Each row is followed by roughly how far along a hidden order it lies, from 0 to 30. A new part has a new order.
In the rows, 100 means zero.
[108 104  71  80  88  73 124  77 151  42  91 110  67 112 119 104 113 104
 110  80 124  85 118  98  89 123 106 123 118  81  82  97 113 104 102 109
 117 110  84 112  96 111  70 107  98  96 108  93  88 102  78]  20
[119  88  85  82  73  69 143  69 185  60  89  89 101  95 117  91 116 111
 103  69 118  90  92 107  75 111 104 103 112  86 117  92 114 108 113  92
 114  99  67 107 117  95  82  87  84 113  93  87  81 100  84]  17
[119  98  80  89  85  88 136  89 143  76  92  93 105  89 101 130 111  98
 124  83 100 106  91 103  95 104  86 107  98  95 109 100 118 105 121  84
 105  88  83  91 118  87  69 113  96 104  88 104 114 103  73]  2
[121  99  77  85  75  95 128  92 155  54  92  83 100  82  91 123 111  98
 128  84 109 111  89 107  86 115 101  89  85  90 114  96 115 100 131  83
 109  92  78  78 122  89  77 113  85 114  89 105  97  93  95]  0
[111  98  82  92 100  88 133  79 145  96  92 102  92 108 105 125 100 104
 123  87 105 102  92  97 109  96  86 126 110  85 103 105 123 106 101  93
  89  94  94  93 112  85  68 109 109  98  89  95 114 113  55]  14
[111  93  86  75  82  76 158  70 138  56  89 100  80 111 124  95 113 118
 104  80 121  87 106 103  87 111 101 121 123  82  91 100 111 107  99 113
 109 101  77 108 111 102  75  91 101 101  94  88  86 104  77]  27
[101  93  82  85  97  67 144  77 141  62  89 109  86 118 133 102 108 111
 109  79 120  88 111 102  98 106  98 126 128  85  91 106 117 107  96 110
 102 104  86 117 104 106  66 100 109  94  94  87  98 111  64]  23
[118  93  86  79  79  77 137  73 130  54  91  97  88 103 109  96 112 111
 100  79 121  94 102 106  82 117 104 112 116  89 103  96 114 106 112 104
 113 100  80 101 114  99  76  91  92 110  97  90  79 100  83]  20
[118  91  80  85  63  80 160  82 135  75  92  91 100 107 101 103 116 117
 108  84 126  96  90  91  88 120 102 121 106  83  99  87 112 107 107  99
 109 106  83  83 120  77  92  77  91 108  97  96  64 101  83]  30

[ 80  40  63 165 114 117 108  62 124  96 121  64  92  88 116  72  69  56
  93]  13
[ 92  50 105  83  86  86  53  97  86  96  81  96  51 111  61  73 127  69
 117]  12
[102 105  90 113 100 134 105  79  93  79 109 102  98  67  94 113 112  46
  66]  9
[104 141  82  81 113 105  91 106  86 103 104 105 149 144  95 111  93 181
 118]  29
[ 99  56  69 191 119 120 107  49 122  80 105  61  96  50  92  75  49  56
  94]  8
[ 97  71  82  99  95  95  74  96  92  98 118  30 130 122  81  76  86 120
 123]  16
[ 72  54 115 131  86  86  88  83 110  96  62 139  44 113  88  89 126 102
  95]  10
[ 98 155 110  81  86  93 151 116 100  95  78 139 123  89 111 109  99 161
 124]  17
[117  87  93  93 135 121  75  95  71  84  79 123  15  63  69  94 107   8
 104]  20
[ 89  67  84 156  98 100 111  78 109  73  71  96  77  55  63  53  73  80
 132]  4
[115  82 126  86  83  82  70 110  72  87  79  69  74  81  59  83 111  74
 112]  8
[ 98  94  98 102 106 126 112  92  92  84  82 138  52  56 103 100 120  24
  87]  11
[117  84  65 142 146 142  45  68  80  71  87 108  50  63  58  99  87  26
  83]  18
[ 93 147  98 114 106 105 136  97 102  86  65 149 102  79  90  95  83 146
 124]  17
[ 97 120 127 122  78  71 142 111 118 104  80  98 112  88 108  94  84 160
 125]  11
[108 123 104  85 117 109  80 103  91 112 119 118 105 137 124 133 120 109
  72]  30
[ 73  67  67 138  81 107 105  71 117  88 107  64 142 106  89  63  86 111
 106]  7
[ 72  47 108  85  65  97  93  83 105  92  82 106  60 103  88  74 135  71
  92]  3
[ 97 112 124 128  77  72 137 107 124 103  79  96 115  84 110  90  78 159
 125]  11
[104 121 132  70  12  83 121 107  94  94 125  33 171  97 111 110 140 133
  69]  0
[ 96 112  84 107 115 120 149 100 100  89  97 112  79  56 116  88  80  53
 126]  17
[122 107 122 137  91  85  58  97  94  90  82  78 116 103  70 113  96 136
  90]  12
[ 97 127  63 111  88 133 115  81  94  70 102  92 150  74  81  84  89 109
 106]  8
[110 140 136  86  95  99 137 112 107 105  91 147  74  84 134 131 120  96
  82]  18
[130 162 102  82 127 104 120 122  90 110 123  88 156 105 127 132  77 147
 102]  30
[ 98  75  70  99 132 133  54  83  83  96 116 102  64 109  90 103 113  42
  82]  23
[ 77 118  60  73  79 126 125  84 100  87 118  99 151 115 101  85 107 131
 103]  13
[102 112 135 135  94  68 163 120 126 123 108  92 118  79 156 110  73 124
 111]  17
